Here is a tiny trained network, its code and every weight. The questions are about switching its units off for an input and a target symbol, where a switched-off unit gives its printed mean instead of its output.

import numpy as np


def w(rows, s, z=0):
    codes = np.array(rows[::2]) - 128.0
    scale = np.full(codes.shape[1], s)
    scale[-1] = z or s
    return codes * scale


def softmax(a):
    e = np.exp(a - a.max(-1, keepdims=True))
    return e / e.sum(-1, keepdims=True)


def log_softmax(a):
    a = a - a.max(-1, keepdims=True)
    return a - np.log(np.exp(a).sum(-1, keepdims=True))


def net(x, mask):
    ids = ['αβγεζηθλξστφψω'.index(c) for c in x.split()]
    T = len(ids)
    res = E[ids] + P[:T]
    u = 0
    for l in range(2):
        r = res
        for j in range(3):
            rows = slice(2 * j, 2 * j + 2)
            q, k, v = (r @ M[l][rows].T for M in (Q, K, V))
            z = softmax(np.where(np.tri(T) > 0, q @ k.T / 2**0.5, -1e9)) @ v
            o = O[l][rows]
            res = res + np.where(mask[u + j], z, o[:, -1]) @ o[:, :-1]
        u += 3
    return log_softmax(res[-1] @ U[:, :-1].T + U[:, -1])


Q, K, V, O = {}, {}, {}, {}
E = w([
[234,134,115,133],'α',
[83,173,202,87],'β',
[124,13,175,91],'γ',
[87,100,192,92],'ε',
[187,1,149,130],'ζ',
[128,194,193,162],'η',
[155,205,146,47],'θ',
[207,83,116,70],'λ',
[145,105,145,82],'ξ',
[87,101,213,147],'σ',
[179,207,153,152],'τ',
[157,254,156,89],'φ',
[173,136,169,190],'ψ',
[147,43,182,185],'ω',
],0.009)
P = w([
[136,134,118,114],'0',
[105,125,142,112],'1',
[221,134,161,69],'2',
[124,134,110,120],'3',
[170,135,221,191],'4',
[90,125,145,124],'5',
[233,118,192,55],'6',
[118,127,102,112],'7',
[184,158,241,205],'8',
[106,127,126,121],'9',
[255,73,248,53],'10',
],0.022)
Q[0] = w([
[218,101,143,100],'L0H0',
[45,131,12,155],'L0H0',
[63,152,104,239],'L0H1',
[109,176,30,143],'L0H1',
[194,123,146,5],'L0H2',
[127,81,10,173],'L0H2',
],0.013)
K[0] = w([
[192,154,161,111],'L0H0',
[75,136,6,121],'L0H0',
[152,113,233,104],'L0H1',
[190,152,150,126],'L0H1',
[120,124,19,148],'L0H2',
[224,117,163,117],'L0H2',
],0.02)
V[0] = w([
[136,196,76,88],'L0H0',
[72,57,55,88],'L0H0',
[2,131,94,47],'L0H1',
[224,198,83,111],'L0H1',
[175,96,186,182],'L0H2',
[32,222,186,152],'L0H2',
],0.013)
O[0] = w([
[60,55,176,165,89],'L0H0',
[44,178,188,180,5],'L0H0',
[62,65,74,30,137],'L0H1',
[142,254,118,126,130],'L0H1',
[181,39,212,200,123],'L0H2',
[55,203,235,37,136],'L0H2',
],0.0092,0.016)
Q[1] = w([
[107,131,116,193],'L1H0',
[225,95,118,97],'L1H0',
[129,150,220,109],'L1H1',
[134,224,70,117],'L1H1',
[146,63,7,78],'L1H2',
[101,182,141,198],'L1H2',
],0.011)
K[1] = w([
[165,173,198,176],'L1H0',
[21,70,33,181],'L1H0',
[76,194,171,148],'L1H1',
[161,223,76,79],'L1H1',
[254,140,116,99],'L1H2',
[31,126,13,146],'L1H2',
],0.0085)
V[1] = w([
[177,169,211,111],'L1H0',
[253,122,208,99],'L1H0',
[197,150,33,61],'L1H1',
[208,124,176,219],'L1H1',
[27,166,96,220],'L1H2',
[22,71,100,131],'L1H2',
],0.0065)
O[1] = w([
[129,103,220,104,120],'L1H0',
[200,104,194,43,153],'L1H0',
[227,159,44,131,172],'L1H1',
[70,132,100,221,131],'L1H1',
[229,128,72,59,3],'L1H2',
[253,82,139,89,52],'L1H2',
],0.006,0.027)
U = w([
[64,48,69,91,123],'α',
[146,52,190,123,60],'β',
[75,164,178,143,159],'γ',
[132,128,135,47,3],'ε',
[76,183,125,157,223],'ζ',
[159,159,71,150,174],'η',
[135,119,42,98,254],'θ',
[168,1,81,115,145],'λ',
[166,197,131,169,99],'ξ',
[143,168,204,177,144],'σ',
[163,204,80,72,119],'τ',
[67,229,94,99,51],'φ',
[130,74,186,196,90],'ψ',
[215,89,153,169,162],'ω',
],0.01,0.0036)

Each question gives the input, a string of symbols that net reads in full, and the target symbol t.
The units are the heads (2 rows each of Q, K, V and O). Each row of codes is followed by its name. A weight is (code - 128) times the scale printed after its matrix; where a second scale follows, it is the last column's (O and U).
mask holds one flag per head, layer by layer. A switched-off head (its flag False) gives its mean, the last column of its rows in O, instead of its output. The means were averaged over made-up inputs and are rounded, as every weight is.
A unit's drop is (log p(t) with every unit on - log p(t) with that unit switched off) / (log p(t) with every unit on - log p(t) with every unit switched off).
The circuit of an input: a set's keep is (log p(t) with only the set's units on - log p(t) with every unit switched off) / (log p(t) with every unit on - log p(t) with every unit switched off). Starting from all 6 units, units are removed one at a time, each time the one whose removal leaves the highest keep (on an exact tie, the one counted first), for as long as the keep stays at least 0.8.
circuit, biggest first: the units of the circuit, biggest drop first
most important unit: the unit with the biggest drop
heads that matter: for each layer, one digit per head in row order, 1 if its drop is at least 0.15 and else 0, layers parted by /
input θ β ξ γ ζ θ θ β, target ε: most important unit => L0H0
input β γ ψ θ ε, target λ: heads that matter => 110 / 000
input γ φ φ θ γ λ θ θ θ γ σ, target τ: circuit, biggest first => L0H2; L0H0
input ω λ β ψ λ γ ω ε, target γ: circuit, biggest first => L0H0; L1H0
input θ β ε φ σ, target ε: heads that matter => 111 / 010
input τ η γ θ ε φ, target τ: circuit, biggest first => L0H2; L1H2; L0H1; L0H0
input θ ξ θ β γ β θ, target ε: heads that matter => 111 / 010
input η θ η θ ξ θ ξ θ α τ, target ξ: heads that matter => 010 / 001
input ξ γ λ θ ω η α θ ζ ω λ, target τ: heads that matter => 011 / 010
input η λ θ λ ζ ε ξ γ η β λ, target λ: heads that matter => 011 / 000
input ψ λ β γ ε ω σ θ λ ω, target ψ: circuit, biggest first => L0H2; L1H1
input β λ φ σ η ε, target γ: heads that matter => 111 / 001
input η σ τ α ψ, target β: circuit, biggest first => L0H2; L0H1; L1H1; L0H0
input θ ε ξ β β ζ, target λ: circuit, biggest first => L0H1; L0H0
input ω β θ λ ξ ζ φ ξ, target ζ: circuit, biggest first => L0H0; L1H2
input ψ β θ λ τ σ γ η φ η θ, target γ: circuit, biggest first => L1H2; L0H2
input ζ ζ β τ ψ θ ξ ω ξ ζ ε, target ψ: most important unit => L1H2
input θ λ β γ φ ζ α, target λ: circuit, biggest first => L0H1; L0H2
input ξ ε ξ β τ γ λ γ ζ φ τ, target λ: circuit, biggest first => L0H1; L0H0
input σ ε β, target β: most important unit => L0H0
input ε γ τ η ζ ψ, target ω: circuit, biggest first => L0H1; L1H2; L0H2
input γ β σ θ γ, target ε: circuit, biggest first => L0H2; L0H1; L0H0
input ξ ζ η σ γ θ τ ξ τ φ θ, target θ: circuit, biggest first => L0H2; L0H0; L0H1; L1H0
input γ σ η γ β ξ ε ξ ω η, target σ: circuit, biggest first => L0H1; L0H2
input ψ α σ τ α, target ξ: heads that matter => 110 / 011
input ζ ψ λ φ ζ ξ θ η θ φ, target τ: heads that matter => 011 / 001
input θ ε ω α θ η η, target ξ: most important unit => L0H1
